Each row of numbers belongs to one of the things below and depends on some of the facts about them. Some rows are named. Which thing is each other row?

How the things are related:
luskol γ:klabrir,brepe,drudrogre χ:satra,fostu ω:a
tadol χ:voro,poplam ω:a
brudrar γ:klalu ω:c
skiklil γ:brikam,klafam,klusa,lika,mene χ:tadol ω:b
klafam ω:a
skurak ω:c
grazum ω:a
stisel γ:refik,futuzol ω:a
munum χ:kegris,vugran ω:c
fedris χ:stotu ω:b
klufar γ:fosku χ:flokodi ω:c
brepe χ:kegris,fostu,kopi ω:a
kestis χ:rulen ω:a
lipafur γ:grazum,mapos χ:kegris,palom,fostu ω:c
kegris ω:a
flabrer χ:darom,poplam,skerar ω:b
rulen χ:brebok ω:a
resti γ:bustur,badrabu χ:brebok ω:a
rosus ω:a
mapos ω:a
tudror χ:stotu ω:c
stotu χ:drostum,fostu ω:c
fevoris γ:kodu χ:breflim,skodem ω:b
skodem χ:bana ω:c
brinovos ω:a
gostum χ:kegris,magozes ω:c
brerok γ:brebok χ:tadol ω:a
klalu ω:b
zavil χ:zagrun,pabral,bustur ω:b
flubre χ:stupazus,figepo,stotu ω:b
bana χ:groki ω:a
driplu χ:pabral,klaten,klalu ω:a
vuplek ω:a
zagrun χ:drostum ω:a
borira ω:c
lata χ:kegris,bustur ω:b
figepo ω:c
mido γ:zagrun χ:palom,voro ω:a
saflur χ:kegris,magozes,bopum ω:c
refik χ:skagil ω:a
magozes χ:poplam ω:c
stesta χ:kozek ω:a
brikam ω:b
mastagir γ:ligres,flubre,refik χ:fostu ω:b
kopi χ:kegris,drostum,stotu ω:b
toza γ:kestis,klafam χ:poplam,driplu ω:b
drakik χ:tovek ω:c
tadi χ:drostum ω:a
karul γ:saflur ω:b
noflituk χ:pabral,magozes,voro,bafli ω:a
voro χ:kegris ω:b
flemur γ:stesta,poplipi,febru,borira χ:klalu ω:c
ligres χ:stesta ω:a
groklar γ:vuplek,redre,gegru,flobril ω:a
vudrefo γ:satra,suste,sudrir,tedur χ:kegris ω:a
tragrun χ:flemur,pitim ω:a
breflim χ:brerok,kopi ω:a
palom χ:magozes,voro ω:a
drudrogre χ:grazum,drostum ω:c
tovek χ:nemos,difur ω:a
vetri χ:satra,stesta,gragru ω:b
kude ω:a
mege χ:drudrogre ω:b
zistum γ:bustur,nutes,klalu χ:poplipi,poplam,dipur ω:a
voplo χ:beso ω:a
klusa χ:brepe ω:c
flokodi ω:b
plefe χ:ligres,groki ω:c
drilen χ:drudrogre ω:c
gragru χ:kegris,magozes,skagil ω:c
redre ω:c
grabrune χ:zistum ω:a
dalik γ:foval χ:vuplek,flabrer,skerar ω:b
stostim χ:bopum,driplu ω:c
badrabu χ:dalik ω:a
skagil γ:fosku χ:kegris,voro ω:b
pluklus χ:kegris,palom,brerok,skagil,tadol ω:a
klaten χ:tadol,kozek ω:a
lebro χ:kegris,flokodi ω:b
kozek γ:skebukle,skerar χ:kegris ω:c
togiki χ:flemur,skagil,dogros ω:b
skerar χ:palom ω:b
rugil γ:klabrir,lodregror,febru χ:kodu ω:b
suste χ:kegris,soro,kozek ω:c
grogroso ω:b
girer χ:darom ω:b
tidram χ:vudrefo,pitim ω:b
tafon χ:kifan,skagil ω:b
leve χ:grazum ω:c
lika χ:palom,satra ω:b
febru χ:drostum,gevem ω:b
klabrir χ:kegris,soro ω:b
fostu γ:magozes,tadi,klagri ω:c
dogros χ:bopum,kozek,tafon,driplu ω:b
grigu χ:klalu ω:b
viklil γ:poplipi,tovek,klalu χ:gevem ω:b
muklil γ:dogros χ:poplipi ω:b
skebukle χ:palom ω:c
pabral γ:kude,gragru,grogroso χ:fostu ω:c
klukizek γ:foval,lekil χ:truzem,poplam ω:a
pliflusko χ:brebok,kegris,voro ω:b
danidri χ:stupazus,voro ω:a
drigrak χ:saflur ω:a
futuzol χ:stesta,fostu ω:b
kodu χ:poplam ω:b
lekil χ:bana ω:a
gevem ω:c
poplipi ω:b
bafli γ:rulen,klagri,grabrune,zavil χ:kegris,skenube,kozek,kodu ω:a
skenube χ:mido,grazum ω:c
vibre χ:sezen,nemos ω:b
groki γ:poplipi,febru χ:magozes ω:b
grikebri χ:mido,grazum,dipur ω:c
soro γ:febru,plefe χ:kegris,magozes ω:b
skuplu χ:voro,skitra,grogroso ω:b
klagri ω:b
difur χ:kegris,lipafur,klufar ω:c
zigrifli γ:vuplek,stotu χ:skagil,grabrune ω:c
vugran χ:kegris,bustur ω:b
grogrir γ:stupazus,leve,klagri,skitra,futuzol χ:drudrogre ω:c
nutes ω:c
foval χ:grigu,pliflusko,grikebri ω:a
lidrus γ:vuplek χ:voplo ω:a
brebok χ:kegris,voro,skagil ω:a
pitim χ:skagil,karul ω:c
gegru χ:klusa ω:b
sezen γ:grigu,grazum,skerar,driplu χ:muklil,tukem ω:c
darom γ:sedrus,lodregror,lekil ω:c
drostum χ:voro,skagil,poplam ω:c
kifan γ:kude χ:nutes ω:b
ruveve γ:tidram χ:kegris,voplo,dipur,beso ω:a
trizal γ:satra,klabrir,vuplek,foval χ:pabral,voro ω:b
tedur χ:skagil,tadol ω:c
beso χ:voro,tadol,fostu ω:c
poplam ω:a
satra χ:mido,skagil,poplam ω:a
duflos γ:skodem χ:zagrun ω:b
vabus γ:klagri χ:groklar,skagil,poplam ω:a
sedrus χ:groklar ω:b
fosku χ:tadol ω:c
dipur γ:pitim χ:voro,drostum ω:b
mibol χ:grazum,drostum ω:b
lodregror χ:skiklil ω:c
katran χ:rosus ω:a
faski γ:rosus,skerar,skodem χ:kifan ω:c
tuvom χ:klalu ω:a
potol γ:brepe,kestis,grabrune,stotu χ:skurak,tidram,drudrogre ω:a
neski γ:togiki χ:soro,skiklil,lebro ω:a
mene χ:gragru,klaten,stotu ω:c
stebradam γ:kegris,flokodi,voplo,brinovos χ:kegris,difur ω:b
bustur χ:flokodi,karul ω:c
skitra χ:bustur,skagil ω:c
tano γ:flokodi,difur,voplo,gostum ω:a
sudrir χ:brepe,vabus ω:b
rifluk γ:lebro χ:bana ω:c
truzem γ:skurak,foval,gostum χ:poplam ω:a
nemos χ:skitra,grazum,kodu ω:a
tukem χ:toza,grogroso,pitim ω:b
grobridar γ:redre,borira χ:poplam ω:c
pleruk χ:skurak,grogroso ω:b
flobril ω:b
bopum χ:brebok,kegris,voro,grazum,klalu ω:a
stupazus χ:kegris,palom,skagil,kodu ω:b

Known rows:
[ -3  12 -14  -1  -8  13   6 -29  34   1  -1  -5   8 -15   5   3  -8 -16
 -51 -19  12  22  31  -1  28  -5   8   5 -23 -10  13   4 -11 -23  17 -27
   2   2   5  15  29] : tidram
[ -2  11  20   6 -11  17  -2  27 -29  10  20   9   5  -6   4  -6 -10  11
   0   8 -25  19 -20   8 -26  18   1 -19  10   2   0  -7   5  21 -20  12
  13 -21   2  16 -31] : breflim
[ 17  18  21   1  24 -12  -1  30  14 -14 -13  12 -14  22  -3  -8  20   3
  31   2  19 -35  16 -15   1   6  -1  18  10  10 -14   1   0   1  -4   7
  -1  29 -35 -35  19] : stostim
[  2   9 -40  -6 -23 -11  30 -33  27   4  30   0   4  -8   3 -12  -5 -20
 -54  -4 -20  15   9  -8  13 -10  16  13 -30  12  16   5 -15   3  29 -42
   1  -2   5  21  22] : grigu
[-13   1 -23   7 -12 -14   8 -47  16  -6   1  -4  19  19 -26  23 -13  -3
 -27  -8  32  12 -11 -19   4 -30   6  -1 -23  -5  28  24  -5 -19  17  -7
 -13 -47  24  11   3] : soro
[-14   0  34  -5   5 -20  -2   9 -41  27   3   2  23 -21 -15 -11  -6  13
   3   5 -13  23 -20   5   3   0  -9 -37  31 -16 -12  13  16 -12 -16  10
  23 -13  18   4 -47] : lekil
[  0  16 -12  -5  -9  -1   8 -25  36   6   2  -8  11   4   1   1 -17  -4
 -44 -10  14   9  20  -5  16 -14   6   6 -21  -1  14  10 -17 -14  21 -25
   9 -13  18  15  23] : lebro
[-16  -5  24   5  -3  18  -1  27 -19   8  18   8  -7 -17  12 -14 -16   6
  -3  -2 -13  14  -6  22 -30   8   3  -7  -4   1  -3 -16   7  11 -18   7
  24 -28  -5  21 -10] : brebok
[ -6  37 -15  -2  -5   7   9 -18  30  -2   5  -2  14   4 -10  12 -17 -11
 -42 -13  21  10  12 -10  14 -14  11   3 -24   0  19   5  -9 -18  20 -21
  -1  -4  21   8  15] : lata
[ -3  18 -25  -4  -7 -16  -2 -36  24  -1  -7 -10  23 -10 -23  -8  -6 -24
 -31 -13  12   5  -1 -11  39 -15  -1 -11  -6 -11  15  20  -9 -40  27 -16
   4   7  40   7   5] : sudrir
[-23 -40  57  12 -21  -2 -22 -10 -33   9   4  -6 -28   9  30 -44  10  33
 -16  15 -18  35  -8  22 -39   6  -3  -4  -4 -32  -3 -28  15  17 -12  -1
  44 -40  -4  51   3] : kegris
[ 20  30 -19 -12 -14  32  -3  -5  39  -5  -5 -11  21   0   1  16 -23  -9
 -34 -13  10   1  11   4  30  -3  -5  -1 -13  -4  19  10 -17 -12  18  -8
   3   8  25  10  13] : flubre
[ -7   9 -12   0  -6  13  10 -48  20  -1   4  -8   5  16  15  11  -6   6
 -38  -3  10  27  20  -7   9 -12   7   8 -34  12  12  -1  -7  -8  15 -32
  -8 -14  27  18  22] : kifan
[ 17  -3  19  10   2   1  -9   5   2 -19 -19   0 -39  48   9   2  29  15
  35  18  12 -30   3 -19 -29   8  -3  29  -5  18 -11  -9   8  26  -2   9
 -10  18 -39 -19  17] : pabral
[ 33 -34   3 -10  -5 -16 -19  22  23  -3 -17 -14 -25  40  12  -5  17  21
  44  22   9 -57   5  10   4  -2  -8  20  16   3 -22  -5  -7  38  -3  27
   1  13 -10 -19  26] : magozes
[ 15 -31   8 -10  25 -48   8  -9   3  19 -25   9  23   4   0   8  26  -3
  45  -2  15 -22  18  -8  32 -24 -15  -1  36  -7 -25  37   1   2  -5  18
 -16  16 -45 -51 -10] : borira
[  4 -14  11  -8   3  17  -9  33  -6  17  14  -9 -13 -22   1   6 -26   9
   9   1 -19   1  -3  31 -18   4   9 -21   6  -3 -16 -20   1  23 -26  26
  14 -18  18  16  -3] : rulen
[ 16   8  13  -9  19 -51   3  19  10   6 -25   8  22  26 -21   3  17   3
  43  11  22 -39  -1 -17   8 -17 -18   0  33   4 -11  32   5  -2   0  22
  -3  12 -26 -46 -15] : plefe
[ -1 -15  16  -2   9  50   2  18 -41  23  18  -2 -12 -14  25  33 -14  28
  21  10 -25  26   1  23 -18  15   1 -17   5  23 -22 -30   3  32 -38  16
 -14 -16  16   5 -14] : stisel

Which thing is each row?
No name comes twice in this set of rows, the named rows included.
[ 31 -46  -8  -3 -15  -2 -26   9  16 -10 -19 -19 -54  61  12  19  23  20
  40  28   3 -52 -13  -8 -26   6   1  28   7  18 -17 -22   4  51 -10  30
 -12   7 -20 -14  29] -> fostu
[  6  25  48   8  27 -28 -15   9   7 -17 -40   2 -23  32   1 -30  39   8
  17   5  28 -32  12 -15  14   7 -10  16  18 -13 -20  -6  11 -22   6   0
  24  50 -23 -19  15] -> difur
[-32   3  16  12  16  11  -6   4 -53 -10   1   9  -9 -22 -12  -7  -2   0
  18  -2  -6  22 -35   4 -25  11  -2 -19   9  -9   5 -18  23 -31 -17  16
   0  -6  36   8 -37] -> klukizek
[  3 -23  40  10  20 -28 -22  -8  -3  -4 -39  -7 -36   3   3 -24  59  -5
  21  -2  20 -18  18 -14  23   3  -8  20  20 -34 -23 -13  12 -11   3   3
  -1  55 -44 -11  23] -> skurak
[-12  -5  23  -6  17  23  17  18 -43  30  15   5  10 -33  15  13  -6  14
  15   1 -27  33   1  10  -3  15   0 -22  13  15 -21  -9   3  13 -30   1
  -7  -9   2  -1 -33] -> katran
[-20 -63  11  11 -26  19  -8   1 -34  -8  14  -3 -21  -4  43 -26  -7  20
   8  12 -32  33 -20  32 -42  12  -7   1   1 -14  13 -21  10  36  -9   6
  12 -48  -5  36 -12] -> poplam
[ -3  -1  20  -7 -11  31  -7  38 -17  22  13   0   5  -1  15   1 -22  25
   7  11 -28   7  -9  28 -24  11  -4 -15   6   5 -14 -10  -6  27 -28  15
  22 -32  13  14 -18] -> ligres
[ -9   5  23   5  -9  -8  -9 -59  33   5 -23 -15  -3  10   9 -24  12   8
 -61  -8  19  30  23   0  27 -11  -4   7 -17 -40   4  -5  -7 -31  25 -34
  29   2  24  34  35] -> flokodi
[ -8 -17  28  -1 -13   5   8  11 -37  25  16  -1   0  -1  15   3  -4  26
  10  17 -32  23 -18  11 -27  12  -6 -18   9  10 -11  -9   6  29 -24   6
  14 -39   2  17 -38] -> bana
[ -6 -46  -4   2  19 -28  -4 -27 -24 -26 -33   3 -22  31   6 -13  40  14
  51  18  15 -24 -14  -8  -7  -5 -16  21  20   3  -2   0  10  -2  -2  15
 -25  20  -8 -33  -9] -> darom
[ 21   8   8   5  10   0  -8  22  12  -8 -22   8 -16   9   3   5  36 -13
  26  -4   8 -30  17 -13  15  22 -11  19  18   7 -16  -1   5   5   1   4
 -20  50 -57 -30  15] -> drilen
[-10 -43 -15   0 -21  -9   6 -45  50   8  -2   1  38  -1   8  -4 -13   0
 -42 -15  22  31  26   9  19 -37  -6   9 -26 -35  20  26 -17  -8  17 -16
   1 -57  -3  17  27] -> klalu
[-23   4  52   9  -4  12 -19  12 -33   8  -9  -1  -7 -16  11 -37   3  14
 -18   4 -15  29  -5  18 -19  12  -8 -15  11 -37  -7 -14   9 -15  -8   1
  41  -4   4  33 -18] -> voplo
[-13  23 -23   9   7 -20  -4 -47   0  -7  -5 -20  -2   0 -50  20   7 -17
 -34 -16  32   4 -20 -23  14 -21  19 -11 -16  -6  23   6   5 -44  13  -6
 -20   3  50  11   6] -> trizal
[  0  16 -18  -9  -1 -42  -3 -41  34   9  -2 -16  31 -14 -38  -1 -11 -21
 -42 -18  30   2   1  -7  44 -33   8 -17  -1 -20  13  26  -6 -48  23  -8
  16  -4  46   4  10] -> klabrir

The same things again, as new rows of numbers:
Some things and their rows:
[  8   6 -16 -13  28 -69 -13  10  14  60   4 -20   1  11 -21  22 -22   7
   0 -11  -1 -15   8  11 -23  12] : kegris
[  5   2 -15 -12  22 -38 -10   8  19  52   4 -19   3  16 -21  31 -31   7
  -3 -11   1 -14   4  12 -15  12] : brepe
[  7   0 -12  -6 -25  39  -9   7 -20  32  13 -24  11  18 -23  -8  -3   9
 -16  -4  -2  -2  25 -18  14  10] : lata
[ -3  -2 -39   1  48  30 -29  11   7  27   3 -27  16  12 -11 -35 -37   6
 -10  -5  -1   6  19   2  -4 -11] : gostum
[  1   5 -40   8  46   1 -26  13   6  38   3 -25  15  13  -7 -32 -28   6
  -6  -5   3   3  27   8 -12  -3] : difur
[  6  -1  -9 -10 -21  37  -6   7 -20  25  15 -27  11  20 -22  -5 -10   5
 -22 -13   6  -1  26 -15  24   9] : klabrir
[ 10   5 -12  -6 -25   6 -11   9 -24  39  14 -25  10  14 -21 -11   3   8
 -13  -8   0  -2  30 -16   7  12] : pliflusko
[ 14 -23  10 -14  24  33 -16  12 -14  23  23 -28   5  40 -21 -12 -20  -1
 -24 -16   7  -3  34   8  43  32] : rugil
[ 10   5 -11  -5 -26   6 -12   9 -23  39  14 -25   9  15 -21 -11   3   7
 -12  -8  -1  -2  29 -15   8  12] : voro
[  1   6 -39   7  43   5 -26  13   4  36   4 -25  14  14  -8 -30 -29   6
  -6  -5   3   4  26  11 -11  -4] : beso
[  1   5 -38   9  54   0 -27  13   9  40   3 -23  14  15  -8 -30 -24   8
  -1  -1   2   4  28  11  -9  -2] : bustur
[  4   0 -15 -14  29 -37 -14   8  19  53   4 -19   3  12 -23  25 -28   9
  -3  -8  -4 -14   4   7 -16  10] : voplo
[ -3  12  -4 -21  18  40 -13   4 -32  27  20 -34  -6  40 -30  -5 -12  19
 -34 -13  22  13  26  30  41  39] : febru
[ 24 -11  -1 -10 -10 -24 -33  12  -7  49  21 -21  15  30 -20 -23  -1   2
  -9  -5  -5  -6  36  -9  13  21] : muklil
[ 24 -13   1 -10 -12  -9 -32  11 -11  46  20 -21  17  31 -20 -21  -3   3
  -7  -4  -7  -3  31  -8  18  17] : skiklil
[ 19 -18  -1 -12  -8  16 -37   6  -2  42  19 -18  19  36 -25 -18  -6  10
  -7   3 -10  -1  27 -14  29  16] : duflos
[ -2   6 -57  11  28 -59  -6   2   4  33   3 -34  18  31  -3 -44  22 -14
  15 -15 -23  15   5  37  -8  12] : nutes
[  0  -3 -17 -12  27  -9  -9   5  21  46   3 -19   3  17 -24  31 -33  10
  -5  -7  -4 -15   1   7  -9  11] : tragrun
[ 16  -3 -26   7   8   3 -38  10  32  28  11 -12  37  48   2   1 -49  -9
 -10 -15  24   5  21  14  29  -9] : zigrifli

Name these rows:
No name comes twice in this set of rows, the named rows included.
[  8   1 -11  -4 -32  47  -6   6 -19  30  13 -22  13  21 -22   1  -6   9
 -17  -6   3  -3  26 -19  20   8] -> gegru
[ 23 -12   0 -11 -10 -12 -33  11 -10  46  21 -22  15  31 -21 -22  -4   3
  -9  -6  -6  -3  32  -7  17  17] -> dipur
[  8   4 -18  -6 -32  -4  -3   4 -21  35  14 -28  12  22 -20 -14  16   1
  -8 -10 -10   1  21  -7  12  16] -> tafon
[  9   8 -15 -13  29 -75 -15  10  15  61   3 -18   1   9 -20  22 -19   7
   4 -11  -3 -13   7  12 -23  12] -> rosus
[ 28   6 -28  -5  63  13 -21  17  -3  56  -2 -23  17  -1  -5 -47 -23   6
   6   2  17  13   9  21  -4 -36] -> skodem
[ 12 -23  -3 -17  49 -23 -31   7  38  52   8 -14   9  33 -24  22 -37   7
   2  -1 -12 -14   4  14   4  16] -> resti
[  8  20  -3  -8 -26 -78 -32  20   5  42   8  -6   7   9  -1  85 -41 -11
   5 -45   1   1   0  12   0  -7] -> vuplek
[  6  13 -39   8  46 -33 -28  16   3  46   5 -26  13  10  -5 -36 -22   4
  -4  -8   8   3  32  14 -20  -1] -> figepo
[  8 -17 -16   6 110   7 -24  19  12  31  12 -28   3  41  -5 -31 -40  -3
 -10 -12  14   3  39  50  20  29] -> flemur
[  1   7 -36   8  55   7 -21  14   3  35   4 -26  11  18  -5 -26 -30   5
  -8  -7  10   6  27  21  -4   2] -> borira
[ 30  -7  -2 -40  56   1  -2  11   0  57  -1 -25   3 -10 -22  -2 -39   5
  -2 -10  16  -2 -26  15   0 -36] -> lekil
[ 17  -9  -2 -13  -7 -35 -23   4  47  40  11  -6  26  47 -13  62 -52  -7
  -8 -21  20 -14  -1   8  27   4] -> lidrus
[  4 -24 -45   6  42 -15 -31  -1  30  30   7 -27  30  53  -7 -45   8 -12
  21  -1 -40  16  -2  33  18   9] -> faski

